Here is a tiny trained network, its code and every weight. The questions are about switching its units off for an input and a target symbol, where a switched-off unit gives its printed mean instead of its output.

import numpy as np


def w(rows, s, z=0):
    codes = np.array(rows[::2]) - 128.0
    scale = np.full(codes.shape[1], s)
    scale[-1] = z or s
    return codes * scale


def norm(h):
    return h / np.sqrt((h * h).mean(-1, keepdims=True) + 1e-5)


def f(y):
    return y / 2 * (1 + np.tanh(0.7978845608 * (y + 0.044715 * y**3)))


def softmax(a):
    e = np.exp(a - a.max(-1, keepdims=True))
    return e / e.sum(-1, keepdims=True)


def log_softmax(a):
    a = a - a.max(-1, keepdims=True)
    return a - np.log(np.exp(a).sum(-1, keepdims=True))


def net(x, mask):
    ids = ['εηπσφψ'.index(c) for c in x.split()]
    T = len(ids)
    res = E[ids] + P[:T]
    r = norm(res)
    for j in range(2):
        rows = slice(4 * j, 4 * j + 4)
        q, k, v = (r @ M[0][rows].T for M in (Q, K, V))
        z = softmax(np.where(np.tri(T) > 0, q @ k.T / 4**0.5, -1e9)) @ v
        o = O[0][rows]
        res = res + np.where(mask[j], z, o[:, -1]) @ o[:, :-1]
    y = f(norm(res) @ A[0][:, :-1].T + A[0][:, -1])
    res = res + np.where(mask[2:10], y, B[0][:, -1]) @ B[0][:, :-1]
    return log_softmax(norm(res)[-1] @ U[:, :-1].T + U[:, -1])


Q, K, V, O, A, B = {}, {}, {}, {}, {}, {}
E = w([
[191,130,116,182,137,36],'ε',
[96,97,92,120,92,157],'η',
[195,172,188,168,81,176],'π',
[125,49,99,147,161,3],'σ',
[158,123,141,188,116,81],'φ',
[143,182,165,45,192,140],'ψ',
],0.0056)
P = w([
[141,90,186,35,19,93],'0',
[133,60,166,131,73,161],'1',
[65,85,173,246,117,144],'2',
[71,159,166,111,40,75],'3',
[27,210,86,215,143,128],'4',
[139,193,1,114,188,134],'5',
[106,48,147,162,103,168],'6',
[198,39,92,141,185,200],'7',
],0.0054)
Q[0] = w([
[173,88,85,213,8,163],'head 0',
[99,124,197,80,177,159],'head 0',
[82,185,235,52,226,161],'head 0',
[138,83,152,197,156,101],'head 0',
[208,4,231,103,152,170],'head 1',
[189,247,4,140,223,127],'head 1',
[235,48,41,100,201,207],'head 1',
[113,255,66,101,174,75],'head 1',
],0.0068)
K[0] = w([
[92,5,104,159,35,68],'head 0',
[159,204,167,88,134,179],'head 0',
[197,246,161,60,149,203],'head 0',
[64,62,90,96,164,173],'head 0',
[39,243,109,85,105,66],'head 1',
[122,56,102,233,236,216],'head 1',
[12,186,145,255,201,111],'head 1',
[166,55,128,106,224,186],'head 1',
],0.0069)
V[0] = w([
[71,201,49,166,82,158],'head 0',
[148,97,69,115,120,95],'head 0',
[128,50,158,159,38,158],'head 0',
[168,60,158,154,3,130],'head 0',
[8,50,149,94,114,229],'head 1',
[117,70,178,174,26,226],'head 1',
[176,144,182,227,111,82],'head 1',
[67,5,5,175,216,19],'head 1',
],0.0046)
O[0] = w([
[120,138,107,29,109,135,124],'head 0',
[92,96,155,94,178,81,131],'head 0',
[125,206,54,132,125,104,244],'head 0',
[92,229,62,112,114,126,255],'head 0',
[172,31,33,140,50,174,163],'head 1',
[231,3,204,127,174,147,235],'head 1',
[166,191,237,148,159,201,156],'head 1',
[38,121,184,161,20,65,45],'head 1',
],0.0049,0.0063)
A[0] = w([
[192,186,159,146,55,228,137],'neuron 0',
[84,224,101,104,250,146,36],'neuron 1',
[124,66,207,147,206,17,121],'neuron 2',
[112,51,179,117,193,2,17],'neuron 3',
[72,111,199,186,43,52,158],'neuron 4',
[96,80,236,159,81,142,56],'neuron 5',
[117,53,132,48,175,173,252],'neuron 6',
[173,123,75,207,171,45,22],'neuron 7',
],0.0055,0.0029)
B[0] = w([
[128,41,155,226,61,99,251],'neuron 0',
[135,229,93,77,149,218,176],'neuron 1',
[205,45,176,210,87,43,123],'neuron 2',
[237,74,170,241,91,111,109],'neuron 3',
[59,119,116,148,254,127,134],'neuron 4',
[218,142,146,112,225,222,93],'neuron 5',
[77,95,127,126,204,163,227],'neuron 6',
[170,196,45,152,161,171,152],'neuron 7',
],0.0059,0.0032)
U = w([
[18,127,185,150,130,30,85],'ε',
[55,170,20,76,150,169,251],'η',
[205,189,191,219,42,178,120],'π',
[150,1,62,157,110,32,179],'σ',
[118,227,214,91,115,78,86],'φ',
[220,127,172,80,235,190,46],'ψ',
],0.0075,0.0028)

Each question gives the input, a string of symbols that net reads in full, and the target symbol t.
The units are the heads (4 rows each of Q, K, V and O) and the neurons (one row each of A and B). Each row of codes is followed by its name. A weight is (code - 128) times the scale printed after its matrix; where a second scale follows, it is the last column's (O, A, B and U).
mask holds one flag per unit, heads first, then neurons. A switched-off unit (its flag False) gives its mean, the last column of its rows in O or B, instead of its output. The means were averaged over made-up inputs and are rounded, as every weight is.
A unit's drop is (log p(t) with every unit on - log p(t) with that unit switched off) / (log p(t) with every unit on - log p(t) with every unit switched off).
The circuit of an input: a set's keep is (log p(t) with only the set's units on - log p(t) with every unit switched off) / (log p(t) with every unit on - log p(t) with every unit switched off). Starting from all 10 units, units are removed one at a time, each time the one whose removal leaves the highest keep (on an exact tie, the one counted first), for as long as the keep stays at least 0.8.
units of the circuit, in order: the units of the circuit, biggest drop first
top k neurons: the k neurons with the biggest drops, biggest first
which heads matter: for each layer, one digit per head in row order, 1 if its drop is at least 0.15 and else 0, layers parted by /
drop when u is switched off: that unit's drop, to one decimal
input ψ η σ, target η: units of the circuit, in order => head 1
input π η φ π π π, target π: units of the circuit, in order => head 1; neuron 0
input η φ η η η, target π: units of the circuit, in order => head 1; neuron 6
input ε σ η ψ ψ, target ψ: top 2 neurons => neuron 5; neuron 4
input π π φ φ η η φ, target π: units of the circuit, in order => head 1; neuron 6
input η π η π, target σ: units of the circuit, in order => head 1; neuron 0
input η η φ, target η: top 2 neurons => neuron 7; neuron 0
input φ η σ σ σ η π, target ε: units of the circuit, in order => head 1; neuron 4
input ε η ε φ, target φ: which heads matter => 01
input η φ π σ σ π φ, target ε: top 2 neurons => neuron 4; neuron 1
input σ η σ η, target ε: drop when head 1 is switched off => 0.4
input σ σ π, target ε: drop when neuron 6 is switched off => 0.0
input ψ ψ σ φ, target η: drop when head 1 is switched off => 1.7
input ε η η π, target φ: units of the circuit, in order => head 1
